Below are the code and all the weights of a small trained network. Each question names an input and a class and asks about switching units off, where a switched-off unit gives its printed mean instead of its output.

import numpy as np


def w(rows, s, z=0):
    codes = np.array(rows[::2]) - 128.0
    scale = np.full(codes.shape[1], s)
    scale[-1] = z or s
    return codes * scale


def norm(h):
    return h / np.sqrt((h * h).mean(-1, keepdims=True) + 1e-5)


def f(y):
    return y / 2 * (1 + np.tanh(0.7978845608 * (y + 0.044715 * y**3)))


def log_softmax(a):
    a = a - a.max(-1, keepdims=True)
    return a - np.log(np.exp(a).sum(-1, keepdims=True))


def net(x, mask):
    res = np.array(x, float).reshape(1, 3) / 4 @ E
    u = 0
    for l in range(2):
        y = f(norm(res) @ A[l][:, :-1].T + A[l][:, -1])
        res = res + np.where(mask[u : u + 12], y, B[l][:, -1]) @ B[l][:, :-1]
        u += 12
    return log_softmax(norm(res)[-1] @ U[:, :-1].T + U[:, -1])


A, B = {}, {}
E = w([
[220,97,46],'x0',
[122,4,189],'x1',
[230,221,194],'x2',
],0.0041)
A[0] = w([
[223,133,253,192],'L0N0',
[155,196,25,3],'L0N1',
[166,135,125,123],'L0N2',
[191,152,42,58],'L0N3',
[107,116,86,90],'L0N4',
[105,132,91,76],'L0N5',
[144,22,124,73],'L0N6',
[121,160,187,54],'L0N7',
[255,167,59,209],'L0N8',
[129,51,118,117],'L0N9',
[48,195,131,118],'L0N10',
[101,88,210,119],'L0N11',
],0.0095,0.0046)
B[0] = w([
[154,178,202,254],'L0N0',
[99,57,23,146],'L0N1',
[135,158,121,135],'L0N2',
[78,168,87,151],'L0N3',
[108,127,146,126],'L0N4',
[73,139,145,119],'L0N5',
[112,80,176,164],'L0N6',
[107,120,144,128],'L0N7',
[199,187,64,251],'L0N8',
[145,85,186,159],'L0N9',
[1,197,145,174],'L0N10',
[132,157,91,173],'L0N11',
],0.0069,0.0056)
A[1] = w([
[100,134,96,102],'L1N0',
[117,161,48,47],'L1N1',
[99,122,102,186],'L1N2',
[101,152,194,108],'L1N3',
[154,109,101,77],'L1N4',
[98,110,139,70],'L1N5',
[156,89,150,152],'L1N6',
[127,10,136,109],'L1N7',
[140,174,77,141],'L1N8',
[70,130,59,227],'L1N9',
[164,126,159,1],'L1N10',
[142,66,124,160],'L1N11',
],0.014,0.0039)
B[1] = w([
[142,98,99,139],'L1N0',
[145,76,106,176],'L1N1',
[179,49,115,176],'L1N2',
[2,186,128,215],'L1N3',
[73,158,140,118],'L1N4',
[143,93,86,136],'L1N5',
[148,133,169,166],'L1N6',
[206,82,191,252],'L1N7',
[187,98,100,215],'L1N8',
[135,64,100,255],'L1N9',
[120,147,112,119],'L1N10',
[121,87,243,174],'L1N11',
],0.0086,0.0041)
U = w([
[241,204,124,154],'0',
[118,159,225,89],'1',
[47,77,94,139],'2',
[184,96,3,151],'3',
[75,196,175,166],'4',
[141,77,100,2],'5',
[161,51,226,155],'6',
],0.02,0.0074)

Each question gives the input, the list of numbers given to net, and the class t.
The units are the neurons (one row each of A and B). Each row of codes is followed by its name. A weight is (code - 128) times the scale printed after its matrix; where a second scale follows, it is the last column's (A, B and U).
mask holds one flag per neuron, layer by layer. A switched-off neuron (its flag False) gives its mean, the last column of its row in B, instead of its output. The means were averaged over made-up inputs and are rounded, as every weight is.
A unit's drop is (log p(t) with every unit on - log p(t) with that unit switched off) / (log p(t) with every unit on - log p(t) with every unit switched off).
The circuit of an input: a set's keep is (log p(t) with only the set's units on - log p(t) with every unit switched off) / (log p(t) with every unit on - log p(t) with every unit switched off). Starting from the 12 units with the biggest drops (on a tie, the unit counted first), units are removed one at a time, each time the one whose removal leaves the highest keep (on an exact tie, the one counted first), for as long as the keep stays at least 0.8.
units of the circuit, in order: the units of the circuit, biggest drop first
most important unit: the unit with the biggest drop
k most important neurons: the k neurons with the biggest drops, biggest first
top k neurons in layer l: the k neurons of layer l with the biggest drops, biggest first
drop of u: that unit's drop, to one decimal
input [-6,4,-3], class 2: units of the circuit, in order : L1N3
input [-6,6,8], class 4: units of the circuit, in order : L1N3, L1N7
input [6,-7,5], class 3: units of the circuit, in order : L0N1, L1N1
input [-6,-4,7], class 4: units of the circuit, in order : L1N3, L0N10
input [-7,1,-1], class 4: 2 most important neurons : L0N1, L1N3
input [-8,-8,-4], class 2: 2 most important neurons : L0N0, L1N9
input [-6,3,-4], class 2: top 3 neurons in layer 0 : L0N11, L0N10, L0N1
input [4,4,2], class 0: 2 most important neurons : L0N8, L1N7
input [-3,0,-3], class 2: 2 most important neurons : L0N8, L0N0
input [-1,4,5], class 1: 2 most important neurons : L0N0, L0N8
input [-1,-1,-6], class 6: top 4 neurons in layer 0 : L0N0, L0N8, L0N3, L0N9
input [-7,3,-3], class 2: 2 most important neurons : L0N0, L0N11
input [-6,8,1], class 1: top 2 neurons in layer 1 : L1N3, L1N9
input [8,2,-3], class 6: most important neuron : L0N6
input [-2,5,4], class 1: top 2 neurons in layer 0 : L0N10, L0N8
input [-2,7,2], class 1: 2 most important neurons : L0N0, L1N3
input [5,-5,1], class 3: drop of L0N1 : 0.1
input [-2,8,5], class 1: drop of L0N0 : 0.2
input [-4,6,3], class 1: drop of L1N2 : -0.1
input [5,7,6], class 0: most important unit : L0N8
input [-5,8,2], class 1: top 2 neurons in layer 0 : L0N0, L0N10
